Below is a small trained network, with its code and all its weights. Each question gives an input and a class and asks what happens when units are switched off, that is, made to give their printed mean instead of their output.

import numpy as np


def w(rows, s, z=0):
    codes = np.array(rows[::2]) - 128.0
    scale = np.full(codes.shape[1], s)
    scale[-1] = z or s
    return codes * scale


def f(y):
    return y / 2 * (1 + np.tanh(0.7978845608 * (y + 0.044715 * y**3)))


def log_softmax(a):
    a = a - a.max(-1, keepdims=True)
    return a - np.log(np.exp(a).sum(-1, keepdims=True))


def net(x, mask):
    res = np.array(x, float).reshape(1, 8) / 4 @ E
    y = f(res @ A[0][:, :-1].T + A[0][:, -1])
    res = res + np.where(mask, y, B[0][:, -1]) @ B[0][:, :-1]
    return log_softmax(res[-1] @ U[:, :-1].T + U[:, -1])


A, B = {}, {}
E = w([
[82,239,41,65,88],'x0',
[21,148,212,115,220],'x1',
[132,129,128,126,134],'x2',
[138,133,130,119,139],'x3',
[150,139,127,111,149],'x4',
[125,124,130,133,122],'x5',
[159,242,114,254,182],'x6',
[141,136,128,117,145],'x7',
],0.01)
A[0] = w([
[148,128,141,182,163,113],'n0',
[48,141,160,94,158,37],'n1',
[170,150,116,82,122,135],'n2',
[150,64,137,143,109,87],'n3',
[124,145,231,177,185,110],'n4',
[162,117,79,104,166,150],'n5',
[97,93,155,117,125,96],'n6',
[152,190,66,210,140,177],'n7',
[117,158,167,206,176,124],'n8',
[127,134,159,205,217,117],'n9',
[83,114,103,152,117,114],'n10',
[143,111,66,73,89,123],'n11',
[139,104,157,126,59,98],'n12',
[45,143,149,90,171,122],'n13',
[143,165,125,71,71,135],'n14',
[89,91,196,151,159,91],'n15',
[160,207,75,208,124,9],'n16',
[105,110,63,94,113,116],'n17',
[104,187,190,152,117,93],'n18',
[188,111,176,127,109,149],'n19',
[135,211,72,195,140,94],'n20',
[127,87,175,61,125,186],'n21',
[119,104,102,135,158,94],'n22',
[36,173,194,83,143,126],'n23',
[104,99,149,138,109,116],'n24',
[150,135,156,149,83,109],'n25',
[50,124,125,93,166,34],'n26',
[180,210,121,206,117,125],'n27',
[227,8,190,164,147,121],'n28',
],0.013,0.015)
B[0] = w([
[129,108,127,45,138,164],'n0',
[59,196,162,212,88,152],'n1',
[114,117,94,130,53,152],'n2',
[90,160,142,156,129,146],'n3',
[129,116,18,93,137,196],'n4',
[96,157,121,154,92,153],'n5',
[180,73,148,79,158,144],'n6',
[158,73,139,160,220,255],'n7',
[150,100,56,21,122,195],'n8',
[72,98,69,53,121,201],'n9',
[123,130,137,118,152,127],'n10',
[119,163,91,72,85,172],'n11',
[121,151,133,110,125,139],'n12',
[137,115,202,189,178,182],'n13',
[131,119,94,101,82,168],'n14',
[203,91,84,100,117,168],'n15',
[70,235,161,174,49,181],'n16',
[122,128,92,109,121,153],'n17',
[154,74,77,103,137,149],'n18',
[157,111,177,144,147,166],'n19',
[112,137,212,164,121,210],'n20',
[133,191,153,183,105,197],'n21',
[119,118,114,154,164,120],'n22',
[167,102,244,176,165,195],'n23',
[153,111,138,129,148,136],'n24',
[145,149,142,116,160,134],'n25',
[86,206,112,171,80,144],'n26',
[144,111,183,200,140,228],'n27',
[98,157,205,254,128,222],'n28',
],0.0095,0.017)
U = w([
[73,192,142,213,65,254],'0',
[146,81,161,191,166,39],'1',
[112,113,2,35,81,93],'2',
],0.0088,0.0027)

Each question gives the input, the list of numbers given to net, and the class t.
The units are the neurons (one row each of A and B). Each row of codes is followed by its name. A weight is (code - 128) times the scale printed after its matrix; where a second scale follows, it is the last column's (A, B and U).
mask holds one flag per neuron, in row order. A switched-off neuron (its flag False) gives its mean, the last column of its row in B, instead of its output. The means were averaged over made-up inputs and are rounded, as every weight is.
A unit's drop is (log p(t) with every unit on - log p(t) with that unit switched off) / (log p(t) with every unit on - log p(t) with every unit switched off).
The circuit of an input: a set's keep is (log p(t) with only the set's units on - log p(t) with every unit switched off) / (log p(t) with every unit on - log p(t) with every unit switched off). Starting from the 12 units with the biggest drops (on a tie, the unit counted first), units are removed one at a time, each time the one whose removal leaves the highest keep (on an exact tie, the one counted first), for as long as the keep stays at least 0.8.
circuit, biggest first: the units of the circuit, biggest drop first
k most important neurons: the k neurons with the biggest drops, biggest first
drop when u is switched off: that unit's drop, to one decimal
input [7,8,4,-8,4,-8,5,5], class 1: circuit, biggest first : [n23]
input [0,1,2,4,-5,-8,5,3], class 2: circuit, biggest first : [n28; n8]
input [-8,-3,3,-6,-6,-8,-5,-5], class 0: 4 most important neurons : [n28; n7; n21; n3]
input [4,0,2,-6,1,-2,-2,-5], class 2: 3 most important neurons : [n28; n27; n20]
input [-4,0,0,2,8,6,-4,-8], class 0: 3 most important neurons : [n7; n21; n28]
input [2,7,-2,3,-3,6,4,-3], class 1: 2 most important neurons : [n23; n13]
input [-6,-2,3,0,3,-6,-4,-8], class 0: 2 most important neurons : [n7; n28]
input [-6,-1,7,7,-1,1,-4,0], class 0: 3 most important neurons : [n7; n28; n21]
input [-3,-5,-6,-8,-8,8,8,-3], class 1: 2 most important neurons : [n7; n27]
input [-2,-2,5,-1,-7,-3,-1,5], class 0: 2 most important neurons : [n7; n23]
input [-5,0,-5,-8,-6,-6,-7,-6], class 0: 3 most important neurons : [n7; n21; n28]
input [-3,0,2,-5,7,0,-4,2], class 0: 2 most important neurons : [n7; n21]
input [-1,-5,-1,-5,2,-2,-8,-5], class 0: 2 most important neurons : [n28; n21]
input [-7,-3,6,-7,-6,-2,-8,7], class 0: most important neuron : [n28]
input [1,-7,4,-3,0,3,-6,-6], class 2: 3 most important neurons : [n11; n27; n20]
input [1,0,0,-4,7,-4,-2,-1], class 2: drop when n15 is switched off : -0.1
input [-4,-2,-3,7,5,1,-1,6], class 0: drop when n28 is switched off : 0.1
input [5,2,-7,6,-5,-8,3,-7], class 1: drop when n0 is switched off : 0.0
